Here is a tiny trained network, its code and every weight. The questions are about switching its units off for an input and a target symbol, where a switched-off unit gives its printed mean instead of its output.

import numpy as np


def w(rows, s, z=0):
    codes = np.array(rows[::2]) - 128.0
    scale = np.full(codes.shape[1], s)
    scale[-1] = z or s
    return codes * scale


def f(y):
    return y / 2 * (1 + np.tanh(0.7978845608 * (y + 0.044715 * y**3)))


def softmax(a):
    e = np.exp(a - a.max(-1, keepdims=True))
    return e / e.sum(-1, keepdims=True)


def log_softmax(a):
    a = a - a.max(-1, keepdims=True)
    return a - np.log(np.exp(a).sum(-1, keepdims=True))


def net(x, mask):
    ids = ['ΣΦΩαβγδεζηπτ'.index(c) for c in x.split()]
    T = len(ids)
    res = E[ids] + P[:T]
    r = res
    for j in range(3):
        rows = slice(2 * j, 2 * j + 2)
        q, k, v = (r @ M[0][rows].T for M in (Q, K, V))
        z = softmax(np.where(np.tri(T) > 0, q @ k.T / 2**0.5, -1e9)) @ v
        o = O[0][rows]
        res = res + np.where(mask[j], z, o[:, -1]) @ o[:, :-1]
    y = f(res @ A[0][:, :-1].T + A[0][:, -1])
    res = res + np.where(mask[3:15], y, B[0][:, -1]) @ B[0][:, :-1]
    return log_softmax(res[-1] @ U[:, :-1].T + U[:, -1])


Q, K, V, O, A, B = {}, {}, {}, {}, {}, {}
E = w([
[160,50,113],'Σ',
[176,110,114],'Φ',
[134,79,141],'Ω',
[209,87,109],'α',
[100,112,150],'β',
[225,253,122],'γ',
[174,112,71],'δ',
[171,97,124],'ε',
[192,61,115],'ζ',
[98,96,47],'η',
[174,78,137],'π',
[222,84,133],'τ',
],0.018)
P = w([
[179,208,222],'0',
[194,160,2],'1',
[235,119,31],'2',
[245,100,50],'3',
[235,81,90],'4',
[220,119,75],'5',
[231,93,99],'6',
[219,95,117],'7',
[221,81,162],'8',
[171,90,223],'9',
],0.0057)
Q[0] = w([
[5,187,110],'head 1',
[176,113,41],'head 1',
[37,3,127],'head 2',
[2,242,59],'head 2',
[114,195,165],'head 3',
[120,144,31],'head 3',
],0.0072)
K[0] = w([
[130,101,4],'head 1',
[202,152,151],'head 1',
[138,125,100],'head 2',
[67,57,96],'head 2',
[198,156,120],'head 3',
[94,95,130],'head 3',
],0.012)
V[0] = w([
[75,129,229],'head 1',
[132,57,74],'head 1',
[115,173,158],'head 2',
[146,5,130],'head 2',
[184,117,195],'head 3',
[133,155,174],'head 3',
],0.013)
O[0] = w([
[91,97,33,1],'head 1',
[151,41,152,115],'head 1',
[129,162,94,98],'head 2',
[162,61,114,127],'head 2',
[144,168,2,160],'head 3',
[155,113,57,75],'head 3',
],0.01,0.008)
A[0] = w([
[121,158,147,71],'neuron 1',
[124,55,205,4],'neuron 2',
[56,110,61,24],'neuron 3',
[52,83,172,123],'neuron 4',
[125,91,122,216],'neuron 5',
[137,115,156,53],'neuron 6',
[209,174,117,176],'neuron 7',
[131,166,7,98],'neuron 8',
[133,74,76,252],'neuron 9',
[71,172,153,111],'neuron 10',
[108,77,176,191],'neuron 11',
[208,93,57,105],'neuron 12',
],0.012,0.0026)
B[0] = w([
[112,110,46,145],'neuron 1',
[101,185,117,222],'neuron 2',
[255,92,30,125],'neuron 3',
[191,67,82,141],'neuron 4',
[77,166,181,165],'neuron 5',
[140,224,91,147],'neuron 6',
[8,85,115,250],'neuron 7',
[123,111,158,179],'neuron 8',
[124,110,160,186],'neuron 9',
[213,149,25,153],'neuron 10',
[148,203,117,189],'neuron 11',
[111,123,135,233],'neuron 12',
],0.0068,0.012)
U = w([
[127,112,86,193],'Σ',
[223,151,64,129],'Φ',
[91,118,152,38],'Ω',
[76,112,123,20],'α',
[121,91,58,94],'β',
[140,190,51,55],'γ',
[67,254,209,187],'δ',
[109,93,86,92],'ε',
[148,195,231,254],'ζ',
[144,84,17,114],'η',
[140,136,104,79],'π',
[193,122,86,47],'τ',
],0.0068,0.0033)

Each question gives the input, a string of symbols that net reads in full, and the target symbol t.
The units are the heads (2 rows each of Q, K, V and O) and the neurons (one row each of A and B). Each row of codes is followed by its name. A weight is (code - 128) times the scale printed after its matrix; where a second scale follows, it is the last column's (O, A, B and U).
mask holds one flag per unit, heads first, then neurons. A switched-off unit (its flag False) gives its mean, the last column of its rows in O or B, instead of its output. The means were averaged over made-up inputs and are rounded, as every weight is.
A unit's drop is (log p(t) with every unit on - log p(t) with that unit switched off) / (log p(t) with every unit on - log p(t) with every unit switched off).
The circuit of an input: a set's keep is (log p(t) with only the set's units on - log p(t) with every unit switched off) / (log p(t) with every unit on - log p(t) with every unit switched off). Starting from the 12 units with the biggest drops (on a tie, the unit counted first), units are removed one at a time, each time the one whose removal leaves the highest keep (on an exact tie, the one counted first), for as long as the keep stays at least 0.8.
units of the circuit, in order: the units of the circuit, biggest drop first
most important unit: the unit with the biggest drop
k most important neurons: the k neurons with the biggest drops, biggest first
which heads matter: for each layer, one digit per head in row order, 1 if its drop is at least 0.15 and else 0, layers parted by /
drop when u is switched off: that unit's drop, to one decimal
input γ τ ε α, target δ: which heads matter -> 010
input γ η ε π τ η γ π, target δ: 2 most important neurons -> [neuron 4; neuron 7]
input η π α, target ζ: units of the circuit, in order -> [head 1; head 3]
input Φ η ζ β η γ α δ, target δ: which heads matter -> 111
input η γ δ π α δ τ, target δ: 2 most important neurons -> [neuron 7; neuron 4]
input γ ζ β τ Φ, target γ: which heads matter -> 110
input δ γ Φ η, target ζ: units of the circuit, in order -> [head 3; head 1]
input γ Φ η τ π, target δ: which heads matter -> 010
input γ α γ δ, target γ: units of the circuit, in order -> [head 2; neuron 10; head 1]
input η π τ γ δ, target δ: which heads matter -> 110
input δ η γ α α τ α Ω ζ, target δ: most important unit -> head 2
input η Σ η Ω, target ζ: units of the circuit, in order -> [head 3; neuron 7]
input Σ η ε ζ, target ζ: 2 most important neurons -> [neuron 5; neuron 7]
input η Σ η γ γ ε ζ α Σ, target δ: units of the circuit, in order -> [head 2]
input Σ α η η ζ, target ζ: drop when neuron 5 is switched off -> 0.2
input ζ τ η δ, target ζ: drop when head 2 is switched off -> 0.1
input η ε ζ δ, target ζ: drop when head 1 is switched off -> 0.5
